Both labels of each row
|   1 |  27 |  -1 | -14 |   2 |  14 | -33 | -13 |  -1 |  12 |  22 |  -7 |  -5 | -16 | -18 |   1 | -13 |  11 |  24 |   1 |   0 |  23 |  -6 |   8 | -24 | -10 |   3 |   4 |  -7 | -17 |  -9 | -15 | -11 |   6 | -33 | -32 | -29 |  -8 |  15 | => <17>/Z444
|   9 |  18 |   2 | -11 |  -8 |  -5 |  -4 |   0 |  -7 |  -3 |  16 |  -9 | -14 | -18 |  -5 | -16 |   4 |  -1 |  -1 |   0 | -12 |  24 |   4 |   4 |  -9 |  -3 |  -9 | -14 |  19 |  -2 | -12 |  12 |  -8 | -17 |  10 |  -4 | -11 |  -9 |  -4 | => <22>/Z560
|   1 |   5 |  -7 |   5 |  -5 |   1 | -12 |  -3 |  -4 |   9 |  12 |  -4 |   7 |  -1 |  -3 |   8 |   3 |  -2 |  -7 |  -3 |  -8 |  14 |   1 |   4 |  -9 |  -5 |   4 |  -6 |  11 |  -5 |  -1 |  -6 |   0 |  -4 |  -7 |  -6 | -19 |  12 |  -9 | => <22>/Z444
|  10 |   4 |  -1 |   9 |  -2 |   1 | -26 |   4 |  14 |  10 |   8 |  -5 | -18 |  -5 |  13 |   7 |  -3 |  -2 |   2 |  -3 |   1 |  21 |  10 |  27 |  19 |  -4 |   0 | -16 |   3 |   7 | -10 |   6 | -24 |   9 |  11 |   2 |  -4 |   2 |  -5 | => <17>/Z560
|   7 |  -6 | -10 |   3 |  -4 |  11 | -22 |  -9 |  10 |   1 |   9 |  -7 | -14 |  21 |  -8 |  22 |  -8 |  -4 |  12 |   9 |  -6 |  28 |  -1 |   9 | -11 | -10 |  15 | -10 |   7 | -13 |  -1 |  -6 | -24 |   0 | -13 |  -4 | -28 |   5 |  11 | => <23>/Z444
|  11 |  -6 |  -7 |   9 |   5 |   0 | -23 |  -2 |   6 | -16 |  19 |   8 |  -3 |  21 |  -3 |   5 |  -7 | -32 |   4 | -13 |  12 |  15 |   0 |  10 |  -2 | -10 |  22 |   4 |  13 |   6 |  15 |  -1 | -20 |  -4 | -11 |   6 | -22 |   6 |   1 | => <17>/Z444
|  -9 | -22 |  -2 |  -8 |   4 |   0 |  -9 | -14 |   9 |  -7 |  25 |   4 |  -1 |  -7 | -24 |  12 |  -2 | -18 |  21 | -21 |   0 |  29 |   1 |  11 | -27 | -25 |  15 |  18 |   8 |  -2 |  22 |  -3 | -13 |  15 | -13 |   4 | -27 |  -4 |  19 | => <17>/Z444
|   4 |   2 |  -3 |  -5 |  -6 |  -3 |   6 | -11 |   7 |   7 |   5 | -18 | -17 | -22 |  -5 |   3 |   3 |  -1 |  12 |   2 |   4 |  31 |  -2 |  -1 |  -3 | -10 |  -6 |  35 |   1 |   4 | -12 |   6 |  -2 |  -9 |  31 |  -6 | -17 |  -1 |  13 | => <23>/Z560
|   8 | -17 |   2 |  18 |  12 |   4 | -20 | -17 |  11 |  -4 | -31 |  -7 |  -4 |  31 |  13 |   8 |  -5 | -10 |  15 |  17 |   2 |   0 |   4 |  15 |  18 |  -7 |   4 |   7 |  19 | -13 |  36 | -38 | -28 |  31 |  -8 |   3 | -41 |  16 |   5 | => <17>/Z444
|  -2 | -10 |   1 |  -7 |   7 |   1 |   2 | -22 |  -7 |  10 |  -1 |  -3 |   3 | -11 |   8 |   3 |   8 |  15 |  18 |  15 |  -5 |  23 | -16 |  18 | -19 | -19 |   0 |  10 |   3 | -13 |   5 | -16 |  -1 |  19 | -16 | -20 | -33 |  -5 |  44 | => <22>/Z444
|  11 |  -8 | -11 |  -4 |   8 | -10 | -14 |  -4 |  10 |  -3 |   5 | -15 | -13 |   7 | -11 |  11 |  -1 | -17 |  21 |  -9 | -10 |  22 |  -8 |   9 | -18 |  -9 |  17 |   4 |   5 |  -7 |  20 |   7 | -23 |   6 | -14 |  -1 | -17 |  -1 |  13 | => <17>/Z444
|   5 |  -7 |  -6 | -16 |   9 | -10 | -37 | -14 |  -3 |  -5 |   0 |   0 |  -8 |   6 | -10 |   7 |  11 |   0 |  13 |  -5 | -13 |  15 |   2 |  12 | -12 | -11 |  15 |  -2 |   2 | -14 |  15 | -13 | -18 |  -1 | -20 |  -6 | -27 | -11 |  17 | => <17>/Z444
|   6 | -34 | -11 |   6 |   9 |   8 | -10 |   1 |  21 |   1 |  16 |  -6 | -19 |   0 |   3 |   8 |  -3 | -21 |   0 |  -6 |  -5 |  21 |  -4 |  13 |   7 | -13 |  20 |   2 |   6 |  -1 |  -2 | -15 | -30 |   6 |  -7 |   7 |  -6 |   0 |  12 | => <17>/Z560
|   3 | -11 |   1 |   8 |  21 |   9 | -18 |  -6 |  -6 |  -3 |  11 |  -1 |  -2 |   3 |   7 |  -1 |   8 | -16 |  -3 |   2 | -12 |  13 |   3 |  13 | -11 |  -3 |  28 |   6 |  -4 |   6 |  16 |  -6 | -26 |   5 |  -9 |  -3 | -27 |  -4 |   8 | => <23>/Z444
|   7 |  11 |  -1 |  -2 |   2 |   1 | -17 |   1 |  -1 |   0 |   5 |  -4 |  -5 |  10 | -13 |  14 |  -6 | -11 |   0 |   6 | -17 |   8 |  -7 |   9 | -18 | -16 |  10 |  -1 |  14 |  -3 |   4 |   0 | -20 |  -1 |  -9 |   4 | -26 |   4 |   1 | => <22>/Z444
| -10 |  20 | -14 |  -9 |   0 |  -7 |   2 |  -2 |  -6 |  -5 |  -1 | -10 |   5 |  10 | -31 |  16 | -12 |  -7 |   5 |  10 | -19 |  31 |  -2 |   4 | -24 | -24 |  15 | -13 |   5 | -20 | -13 |   2 | -22 | -31 | -17 |  36 | -20 |   8 |   1 | => <18>/Z444
|   4 | -11 |   3 |  -7 |   1 |   0 | -11 |  -8 |  18 |   5 |  10 | -25 | -11 | -12 | -17 |  20 | -14 |  -5 |  10 |  37 | -14 |  31 |  -6 |  19 | -15 | -26 |   8 |   0 |  -4 |  -8 |   0 |  -7 | -22 |   3 | -14 |  15 | -16 |  -9 |  19 | => <23>/Z444
|  11 |  -4 |   0 | -14 | -16 |  -6 |  -4 | -11 |   7 |   4 |  13 | -18 | -12 | -19 | -22 |  18 |  -6 |  18 |  16 |   3 |  -6 |  34 |  -8 |  11 | -17 |  -6 |   2 | -14 |   0 | -24 | -11 | -12 |   9 |  22 |  10 |  -1 | -18 | -11 |  20 | => <17>/Z560
|  -1 |  14 |   0 | -15 |  -2 |  -5 | -16 |   0 |  -2 | -12 |  30 | -15 |  -1 |  -1 | -16 |   6 |   8 | -14 |   2 |  -7 | -14 |  16 |  20 |  14 | -29 | -17 |  15 | -13 |  11 |   2 |  18 |  -7 | -25 |  -9 | -28 |  -3 | -15 |   1 |   2 | => <23>/Z444
|   3 |  -6 |   1 |  -2 |  -2 |   1 | -13 | -19 |   1 |   3 | -14 |  22 |   0 |   3 | -15 |   7 |   0 |  -7 |  21 | -35 | -20 |  30 | -13 |  13 | -24 | -26 |  22 |   1 |  -8 | -12 |   8 | -11 | -24 |   3 | -19 |   8 | -35 | -11 |  17 | => <22>/Z444
|  -1 |   7 |   0 |  -8 |  -8 |   5 |   6 |  -7 | -12 |   1 |  16 |   4 |   0 | -10 | -23 |   4 |   3 |  -9 |  -1 |  14 | -15 |  16 | -15 |  17 | -18 | -17 |   7 |  -5 |  16 |  -7 | -16 |   8 | -16 | -16 | -23 |  -8 | -32 |   0 |   1 | => <17>/Z444
|   3 |   7 |  -5 |  -6 |  -1 |  12 |  -6 | -13 |  -7 |  -2 |   0 |  -4 |   3 |   3 |  -9 |   0 |   1 |   2 |  11 |  -3 | -10 |  27 |  -8 |   3 | -29 | -14 |  15 | -10 |   3 | -16 |   4 | -11 | -18 |  -7 | -21 |  -7 | -20 |  -3 |   7 | => <17>/Z444
|   7 |  13 |   7 |  -1 |  -3 |   3 | -36 |  -1 |  -1 |  -3 |  13 | -11 |   4 |  19 |   2 |   7 |   8 |   8 |   4 |  14 |  -3 |  22 |   1 |  17 |   9 | -13 |  -8 |  -9 |  11 |  -7 |  -9 | -10 | -27 |  -4 | -11 | -12 | -39 |   8 |  -2 | => <22>/Z444
|   8 | -18 |   2 |   2 |   7 |  10 |  -6 | -16 |  17 |  -7 |  28 |  -4 |  -3 |  -5 | -18 |   5 |  -4 |  -5 |  11 | -10 | -10 |  26 |  -6 |  13 | -26 | -47 |  16 |   9 |   3 |   3 |  16 |   0 |  -9 |   4 | -31 |  -3 | -26 |  -5 |  11 | => <23>/Z444
|  -3 |  10 | -13 |  -9 |   5 |  -6 | -11 |   0 | -15 |  -2 |   0 |   5 |   6 |  21 | -18 |   2 |   0 | -25 |  -4 |   7 | -14 |   8 |  -4 |  11 | -10 |  -7 |  13 |  -2 |  18 |   1 |   4 |  20 | -46 |  -4 | -17 |   3 | -15 |   8 |  -5 | => <18>/Z444
|   5 | -15 |   2 | -13 | -10 |   4 | -12 | -13 |   4 |  16 |   8 | -12 | -14 | -18 | -11 |   5 |   1 |  13 |  14 |  -2 |  -5 |  29 |   2 |   9 |  -8 | -34 |   2 | -13 | -38 |  -8 |  -5 | -20 |  -8 |   5 |  11 | -16 | -33 |   4 |  13 | => <17>/Z560
|   4 | -10 |  12 | -14 |   3 |  -8 | -12 | -15 |   6 |  -3 |   5 |   7 |  -7 |  -4 |  -6 |   3 |  -4 |  -5 |  17 |  -3 |   1 |  32 |   8 |  29 | -14 | -18 |   0 |  -1 |   7 |  11 |  20 |  -9 | -15 |  22 |  -5 |   6 | -27 |  -2 |  19 | => <23>/Z444
|  -3 |  -7 |  -2 |  -8 |   4 |  -3 |   0 | -10 |   4 | -10 |   1 |  -5 |  -6 |   5 | -21 |  11 |  -1 |   3 |  25 |   5 | -13 |  35 |  -9 |  18 | -17 | -19 |  20 |  -2 |  36 | -10 |   8 |   1 | -13 |  -3 |  -2 | -18 | -11 |  -3 |  22 | => <17>/Z444
|   5 |  17 |  -7 |  -4 |   5 | -12 | -36 |  22 |   6 |   2 |  32 |  -6 |  -2 |  -3 |   5 |  16 |   5 |   2 |  -1 |  -4 | -12 |  21 |   3 |   3 | -16 | -10 |   5 |  -4 |   7 |   3 |  17 |  -5 | -27 |  10 | -17 |  -6 | -21 |   2 |   2 | => <17>/Z444
| -12 |  22 |   4 | -23 |  -5 |  -2 |  -9 | -15 |  -8 |  -3 |   7 |  -3 |  10 |  -6 | -17 |   9 |   4 |   5 |   3 |  12 | -13 |  14 |  -6 |   8 | -28 |  -7 |   0 |  -6 |  15 |  -5 |   0 |  -6 |  -3 |  -5 | -25 | -13 | -32 | -11 |   6 | => <22>/Z444
|   4 |   0 |  -7 |   7 |  -3 |  -2 |  -7 |   2 |   3 |   0 |  -3 | -14 |  -1 |  16 |   8 |   2 |  -7 | -16 | -15 |   5 |  -3 |  14 |   0 |   9 |  27 |  -2 |  19 |  -7 |   6 |  -1 |  -6 |   5 | -21 | -13 |   8 |   6 | -14 |  10 | -12 | => <18>/Z560
|  14 | -17 |  -7 |   2 |   4 |   6 |  -9 | -20 |  15 |  -7 |   9 |  -6 |   9 |   8 | -15 |  13 |  13 |  -6 |  21 |  17 | -16 |  39 |   2 |  16 | -25 | -26 |  30 |  12 |  11 |   4 |  10 |  -7 | -23 |  13 | -22 |  -6 | -43 |  -2 |  11 | => <17>/Z444
